(in the rows, 128 means zero)
Here are made-up objects, facts about them, and rows of numbers that follow some of those facts. Name the object behind each unnamed row.

Some facts about the objects:
μ: comes just before; λ: hangs directly under; σ: belongs to class; Δ: is of sort
μ (each to the one after it):
<1075> μ <727> μ <1208> μ <881> μ <1408> μ <241>
<1105> μ <751> μ <1692>
<1260> μ <1407> μ <181>
<1285> μ <295> μ <1581> μ <1527> μ <1629> μ <1485> μ <640> μ <375> μ <1742> μ <676>
<1296> μ <452> μ <1354> μ <1089> μ <1649> μ <41> μ <1343> μ <610> μ <1795>
<130> μ <1593> μ <697> μ <22> μ <19>
<1473> μ <695> μ <860> μ <1640> μ <1776> μ <971> μ <1335> μ <1513> μ <1679> μ <1144> μ <311>
<1478> μ <1484> μ <382> μ <879>
<1483> μ <201> μ <845> μ <62> μ <905> μ <1058>
<1497> μ <1169> μ <1279> μ <236> μ <109> μ <1789> μ <178> μ <947> μ <1547> μ <943> μ <1410>
<1514> μ <1489> μ <1062> μ <816> μ <322> μ <1665> μ <1594> μ <180> μ <808>
<1545> μ <544> μ <83> μ <1259> μ <1366> μ <550> μ <1750> μ <1684> μ <1346>
<155> μ <231> μ <1530> μ <555> μ <1286> μ <520> μ <1281> μ <1502> μ <861> μ <1020>
<1583> μ <1464> μ <347> μ <530>
<1657> μ <592> μ <812> μ <52>
<167> μ <1536>
<1800> μ <1046> μ <1741> μ <597>
<2> μ <1714> μ <666> μ <1579> μ <1598> μ <280> μ <1237> μ <870>
<343> μ <979> μ <1457> μ <1051>
<442> μ <238>
<563> μ <401> μ <383>
<815> μ <1203>
<944> μ <1595> μ <1492> μ <581> μ <584> μ <463>
<962> μ <286> μ <1382>
<986> μ <532> μ <1258>
<987> μ <1632> μ <508> μ <605>
<98> μ <372> μ <538> μ <657> μ <1292> μ <228> μ <647> μ <1267>
λ <174> <- <1020>,<1281>,<1286>,<1502>,<1530>,<155>,<231>,<520>,<555>,<861>
λ <41> <- <1046>,<1741>,<1800>,<597>
λ <231> <- <1051>,<1457>,<343>,<979>
λ <605> <- <1058>,<1483>,<201>,<62>,<845>,<905>
λ <183> <- <1062>,<1489>,<1514>,<1594>,<1665>,<180>,<322>,<808>,<816>
λ <666> <- <1075>,<1208>,<1408>,<241>,<727>,<881>
λ <1814> <- <1089>,<1296>,<1343>,<1354>,<1649>,<1795>,<41>,<452>,<610>
λ <155> <- <109>,<1169>,<1279>,<1410>,<1497>,<1547>,<1789>,<178>,<236>,<943>,<947>
λ <452> <- <1105>,<1692>,<751>
λ <325> <- <1144>,<1335>,<1473>,<1513>,<1640>,<1679>,<1776>,<311>,<695>,<860>,<971>
λ <347> <- <1198>
λ <628> <- <1203>,<815>
λ <1210> <- <1237>,<1579>,<1598>,<1714>,<280>,<2>,<666>,<870>
λ <1649> <- <1258>,<532>,<986>
λ <739> <- <1259>,<1346>,<1366>,<1545>,<1684>,<1750>,<544>,<550>,<83>
λ <584> <- <1260>,<1407>,<181>
λ <1579> <- <1267>,<1292>,<228>,<372>,<538>,<647>,<657>,<98>
λ <860> <- <1285>,<1485>,<1527>,<1581>,<1629>,<1742>,<295>,<375>,<640>,<676>
λ <1329> <- <130>,<1593>,<19>,<22>,<697>
λ <1530> <- <1382>,<286>,<962>
λ <1801> <- <1464>,<1583>,<347>,<530>
λ <52> <- <1478>,<1484>,<382>,<879>
λ <753> <- <1492>,<1595>,<463>,<581>,<584>,<944>
λ <1366> <- <1536>,<167>
λ <1691> <- <1560>
λ <773> <- <1632>,<508>,<605>,<987>
λ <1257> <- <1657>,<52>,<592>,<812>
λ <1657> <- <169>
λ <1219> <- <1788>
λ <311> <- <238>,<442>
λ <808> <- <383>,<401>,<563>
λ <1286> <- <998>
σ a <- <1020>,<1046>,<1051>,<1058>,<1089>,<109>,<1105>,<1169>,<1257>,<1258>,<1260>,<1279>,<1296>,<130>,<1329>,<1343>,<1366>,<1407>,<1408>,<1410>,<1478>,<1483>,<1484>,<1502>,<1513>,<1514>,<1527>,<1530>,<1545>,<1547>,<1560>,<1579>,<1581>,<1583>,<1593>,<1594>,<1595>,<1629>,<1649>,<1665>,<1684>,<1691>,<1750>,<1776>,<1789>,<178>,<1795>,<180>,<181>,<201>,<22>,<231>,<236>,<238>,<286>,<2>,<343>,<347>,<375>,<382>,<401>,<41>,<442>,<452>,<463>,<508>,<520>,<530>,<550>,<555>,<563>,<592>,<597>,<605>,<62>,<640>,<647>,<666>,<676>,<695>,<697>,<808>,<815>,<816>,<845>,<861>,<870>,<879>,<943>,<944>,<947>,<979>,<986>,<98>,<998>
σ b <- <1062>,<1075>,<1144>,<1198>,<1203>,<1208>,<1210>,<1219>,<1237>,<1259>,<1267>,<1281>,<1285>,<1286>,<1292>,<1335>,<1346>,<1354>,<1382>,<1457>,<1464>,<1473>,<1485>,<1489>,<1492>,<1497>,<1536>,<155>,<1598>,<1632>,<1640>,<1657>,<1679>,<167>,<1692>,<169>,<1714>,<1741>,<1742>,<174>,<1788>,<1800>,<1801>,<1814>,<183>,<19>,<228>,<241>,<280>,<295>,<311>,<322>,<325>,<372>,<383>,<52>,<532>,<538>,<544>,<581>,<584>,<610>,<628>,<657>,<727>,<739>,<751>,<753>,<773>,<812>,<83>,<860>,<881>,<905>,<962>,<971>,<987>
Δ stelam <- <1020>,<1046>,<1260>,<1581>,<1598>,<1640>,<241>,<343>,<442>,<508>,<538>,<610>,<905>,<962>
Δ grigas <- <1051>,<1075>,<1335>,<1346>,<1741>,<1795>,<181>,<201>,<22>,<295>,<2>,<382>,<401>,<463>,<812>,<861>,<98>,<998>
Δ meril <- <1062>,<1203>,<1292>,<236>,<520>,<581>,<695>,<879>
Δ lamin <- <1089>,<530>,<597>,<62>,<881>
Δ flibrol <- <109>,<1237>,<1343>,<1478>,<1560>,<1595>,<1788>,<228>,<563>,<676>,<83>
Δ pogi <- <1105>,<169>
Δ trave <- <1144>,<1198>,<1407>,<1408>,<1492>,<375>,<532>,<550>,<697>,<751>,<870>,<987>
Δ mamar <- <1208>,<1267>,<1279>,<1457>,<640>,<816>
Δ vulak <- <1259>,<1354>,<1629>,<19>
Δ sivom <- <1285>,<1483>,<979>,<986>
Δ grustes <- <130>,<1536>,<1665>,<1789>,<238>,<544>,<592>
Δ deki <- <1382>,<1497>,<1513>,<167>,<180>,<815>
Δ sterital <- <1464>,<1502>,<647>
Δ kadra <- <1473>,<1750>,<845>
Δ rukes <- <1545>,<178>
Δ bravon <- <1679>,<1742>,<280>,<372>,<727>

Named rows:
<280>: [109 109 103 121  72 110 107 148 136 140  80 138 158 123 154  73 163 104
 165 127 163 133 146 119 170  91 102 121 179 119]
<180>: [ 92 104 117 106 125 115 144 150 167 162  72 185 142 113 137  56 135 147
 117  75 122 105 163 115 151  63  89 134 122 135]
<1595>: [116  85  95  83 129 129 114 171 173 142  87 148 154  89 136  69 133 143
 139  70 146 108 125 114 149  79  85 131 127 139]
<1560>: [107  92 104  89 121 120 122 166 176 145  83 158 152  96 139  59 131 146
 130  73 142 112 134 109 149  76  88 128 123 130]
<676>: [ 89 108 109 104 113 104 153 149 165 174  76 166 164 107 140  44 134 150
  99  58 118 104 160 117 135  57  96 114 132 127]
<201>: [116  84  98  78 126 134 116 163 173 145  83 155 161  93 139  68 131 147
 141  71 146 105 126 109 153  80  81 135 132 136]
<2>: [116  82 102  85 133 143 104 164 176 142  79 156 159  99 137  74 141 140
 150  63 146 104 121 104 149  79  72 133 139 135]
<1536>: [131  99  89 110 102 114  95 158 117 147  92 129 157 109 153 105 167 110
 175 118 190 124 129 129 163  99  86 136 175 141]
<130>: [123  85 103  88 141 130  99 178 167 143  84 164 144  98 137  82 146 146
 144  70 152 101 121 108 149  79  70 140 122 147]
<169>: [118 104  99 106  76 126 109 140 131 152  81 131 170 116 152  79 158 104
 172 121 173 125 141 124 167  94  94 129 188 125]
<1285>: [132  96  94 107  90 130  84 162 133 144  91 119 169 113 146  95 174  96
 185 112 182 129 120 124 160 100  86 127 188 131]
<508>: [111  86  93  89 126 117 121 173 172 139  89 148 146  83 139  65 125 149
 132  78 147 112 130 118 155  82  96 131 121 137]
<870>: [ 90 100 116  99 104 132 149 139 183 165  67 177 162 114 137  44 133 142
 121  70 107 104 160 115 155  64  93 126 139 124]
<375>: [ 89  99 117  95 106 132 146 139 180 165  69 176 163 114 135  39 132 146
 121  71 111 106 161 113 153  63  93 128 140 124]
<347>: [112  86  93  85 121 129 126 166 175 142  81 160 141  92 140  68 128 148
 134  82 136 102 128 122 159  83  94 137 129 141]
<325>: [118 102  93 119  88 122 111 147 129 147  83 132 157 113 153  93 163 102
 169 123 168 121 140 130 170  96  95 125 187 132]
<628>: [121 104  97 116  86 121 107 147 131 145  83 130 155 114 152  88 162 102
 172 125 172 122 144 129 169  94  97 126 185 131]
<1281>: [120 123 114 111  74 112 113 138 130 153  81 138 149 121 154  70 161 109
 163 133 167 126 161 122 158  79  98 127 170 118]
<1801>: [124 105  97 115  85 121 108 146 131 147  82 132 158 114 154  89 161 104
 173 126 171 123 142 127 168  96  98 127 184 131]

Rows to name:
No name comes twice in this set of rows, the named rows included.
[123  95  91 104  89 126  97 145 127 148  89 123 178 108 151  97 162 104
 179 114 187 127 128 125 165 101  90 130 188 132] | <295>
[116 100  89 118  89 104 107 157 127 134  91 123 155 102 153  88 154 107
 169 128 184 134 138 127 170 102 106 124 171 129] | <1640>
[132  96  99 114 108 135  89 151 127 144  89 136 156 110 141 107 168  93
 194 120 186 125 135 130 173 100  80 140 181 138] | <167>
[104 119 116  97 118 104 149 150 164 173  79 156 140  98 141  45 131 151
  98  74 126 103 166 122 132  52  99 118 115 127] | <1020>
[ 99  97 113  96 113 119 124 160 180 139  75 174 144 109 142  47 133 151
 126  82 130 112 142 103 156  70  91 131 121 126] | <1058>
[106 120 100 133  78 106 143 131 121 179  74 140 163 125 156  78 164 103
 141 112 144 113 172 140 155  77 106 113 192 131] | <311>
[117  81 106  79 124 151 103 160 181 144  78 158 160 102 133  71 140 139
 152  68 140 104 124 107 152  78  73 137 142 135] | <1105>
[115  80 102  77 117 154 120 150 184 147  78 159 161  97 128  64 130 137
 149  74 134 106 129 118 162  81  86 142 140 136] | <1407>
[105 122 106 123  76 101 134 129 117 175  76 140 175 123 157  71 161 108
 146 109 161 121 168 126 149  76 100 113 187 120] | <1346>
[ 97 101 116 100 111 118 132 158 178 150  73 176 147 112 142  46 135 147
 119  77 125 108 151 106 150  64  91 127 122 125] | <1594>
[ 90 107 111 100 110 112 148 146 166 172  70 172 159 110 145  44 133 151
 104  64 119 101 159 112 137  55  90 119 133 126] | <1795>
[100 116 106 124  69 121 146 120 128 181  71 143 178 128 148  68 158 101
 150 112 142 120 175 136 162  80 103 117 199 124] | <1144>
[133 111 103 104  84 123 106 146 128 147  82 127 144 110 154  88 160 105
 171 134 175 118 146 132 166  91  96 130 178 130] | <174>
[120  95  91  99  73 136 114 137 137 149  83 127 171 108 144  82 150 101
 182 127 170 126 140 134 180 103 100 137 189 129] | <1492>

The same objects again, as new rows of numbers:
Known rows:
<1237>: [164 119 137 187 130  99 161 156 138  71  85 126 147 116 172 124  92 160
 168  94 138  83 150 147 166 115 133 127  97 165 153 165 135 114  90 152
 163 154  78  86  71]
<870>: [147 102  82 134 144 167 145  99 118 136 171  73 182 164 131 152 160 132
 171 112 125  78 139  95 162  85 139  82 103 162 133  76 116 165  72 146
 147 188 124 104 156]
<1335>: [173  92 147 173 120 114 122 165 135  75  90 122 149 100 171 121  93 156
 136 104 131  91 157 157 166 109 123 122  88 159 156 169 112 107 120 136
 159  95  80  89  73]
<962>: [ 99 156 156 146 181  68 180 179  77 120  87 155  91 137 155 119  88  87
  74 141 138 130 106 155  97  98 140 181 130 139 161 172 158  99 166 130
 140 100  77 162 188]
<563>: [ 98 163 136  84 159 164 113  97 113 147 109 127 135 175  87 154 170 111
 122 132 119 160 108 117 110 137 108 143 157  85 138 101 171 149 150 110
  88 135 168 174 163]
<442>: [ 98 159 140  83 184 113 137 112  74 171  94  83 110 186  87 141 169  53
  80 171 151 103 112 132  99  88 140 160 139  59 157 125 140 133 155 122
 105  93 132 173 212]
<1497>: [106 154 154 119 169  73 120 157  92  96 101 161  91 117 145 145  86 164
 104 112 135 161 120 153 108 148 111 167 143 142 127 163 168  97 165  93
 115 198  83 153  90]
<628>: [142  96 156 176  92 106 137 152 168 120 108 162  99  74 158 100  89 147
 142  95 122 158 120 151 138 171 146 155 117 146 115 172 139 107 152 135
 152 106  91 112  98]
<167>: [107 158 152 128 160  68  99 121 107 101  76 170  94 120 121 108  94 154
 117 105 151 166 128 146 118 165 105 163 124 126 141 170 177 100 156 116
 136 163  88 139  82]
<861>: [169  84  98 111 111 177 154 131 109  82 204  79 182 137 151 155 157 148
 142 121 108  80 148 105 157  85 132  82 111 162 153  69  94 158  73 123
 139 151 164  94 148]
<532>: [ 93 156 154 158 142  74 177 159  92 132  73 165  94 103 138 116  92 156
 137  93 139 155 141 156 150 144  99 157 145 125 136 173 140  93 137 127
 143 140  88 106  80]
<1075>: [119 161 147 156 156  74 140 145 151  87  75 161 102 142 168 144  94 136
 168 116 157 154 122 148 104 167 123 182 154 110 147 174 166  96 164 151
 130 123  94 138  94]
<979>: [ 97 162 148  85 176 166 128  97 111 146 138 119 120 168  90 183 176 166
 136 116 109 150 122 116 131 116 101 108 166 135 126  77 172 131 156  83
  80 216 153 165 135]
<1492>: [114 155 152 169 157  75 135 150 107  94  90 155  99 125 135 108  95 159
 119  97 131 148 118 153 136 142 115 159 113 151 148 173 171 114 151 125
 147 137  82 106  73]
<19>: [159 118 141 143 120 107  91 146 107  67  96 164 113  97 162 106  89 149
 138 101 150 146 152 151 141 153 114 134 100 155 159 176 132  96 122 141
 156 126  89 100  80]
<183>: [148 105 147 177  92 109 136 146 168 112 102 161 100  69 146  95  83 148
 131  98 123 158 119 153 139 174 149 156 105 159 124 174 148 120 147 133
 152 108  87 114  91]
<1742>: [179  87 127 175 100  69  93 164 137 114 114 120 127  93 165  98  89 158
  96 144 140  87 162 157 163  94 154  80  88 168 115 166  83 130  92 143
 161  88  68  83  76]
<375>: [166  93 125  93 159 165 106  94 111 146 144  79 178 163 105 153 174 152
 113 125 128  81 145 131 179  87 130  87  96 158 143  79  99 164  79 111
 130 123  92  90 138]
<1547>: [169  88  85 116  93 184 134 138 139  99 213  81 166 118 155 150 124 157
 125 152 108  81 147  90 136  78 139  87 112 177 109  68  84 156  82 122
 124 156 172 103 133]

Which object is each row?
No name comes twice in this set of rows, the named rows included.
[ 98 144 113  85  90 157 132 112 125 164 134 138 138 122 101 130 154  99
 151 154 123 152 143 113 132 134 107 106 168  70 102  88  83 118 110 127
 102 106 174 128 147] | <1258>
[148 108 147 185  96  89 143 148 177 126  97 163 108  77 171 110  85 147
 171  97 140 144 125 134 128 168 156 156 117 147 111 172 139 102 141 147
 151 120  86 129 110] | <1210>
[155  91  92  94 122 175  87  97 103 119 199  90 170 143 102 121 153 140
 144 106 118  93 142 118 165  96 120  85  95 167 132  72 113 172  67 131
 152 189 147  98 117] | <180>
[149 143 117 179 106  73 118 156 173  93  80 161 111 120 173 120  85 143
 175 136 156 129 137 135 112 158 142 153 115 148 111 170 117  92 141 154
 146 119  90 113  77] | <657>
[103 156 127  91  99 174 105  90 155 173 150 158 122 141  85 121 173  86
 115 151 119 165 108 101  99 170 141 146 167  72 100 138 145 139 156 107
  97 112 178 183 157] | <1514>
[124 113 115 106 118 174 163 113  94 139 148  79 174 135 113 133 167 129
 161 106 110  86 160 118 178  99 105  90 130 155 139  74  90 149  75 133
 142 152 166  88 151] | <1343>
[137 104 102 109  91 182 118  96 155 164 197 127 151 127 102 113 160  99
 135 138 116 123 124 103 124 149 142 101 146 117 102 108 110 163  98 121
 134 119 172 145 145] | <1366>
[166  96 107  94 111 160  82  96 153 150 163  99 160 147 105 139 160 123
 117 163 122 111 142 122 124 108 136  87 124 102 110  91  90 142 122 121
 105  94 165 119 127] | <1776>
[116 123 121  96  95 180 118 102 158 173 180 139 141 127  94 126 164  99
 135 148 121 149 116 102 106 161 142 121 160  81 103 128 126 141 131 117
 109 114 169 172 158] | <347>
[ 94 158 133  83 178 125 158 123  71 176 104  97 107 179  86 137 163  51
  80 160 137 114 107 112  88  95 130 163 147  81 156 118 150 158 148 137
 114 101 163 178 206] | <1260>
[166  92 148 163 102  91 108 138 163 136  90 157 103  70 159 107  92 158
 120 106 141 150 126 154 138 169 150 144 100 127 125 173 127  97 162 120
 139  95  77 107  89] | <325>

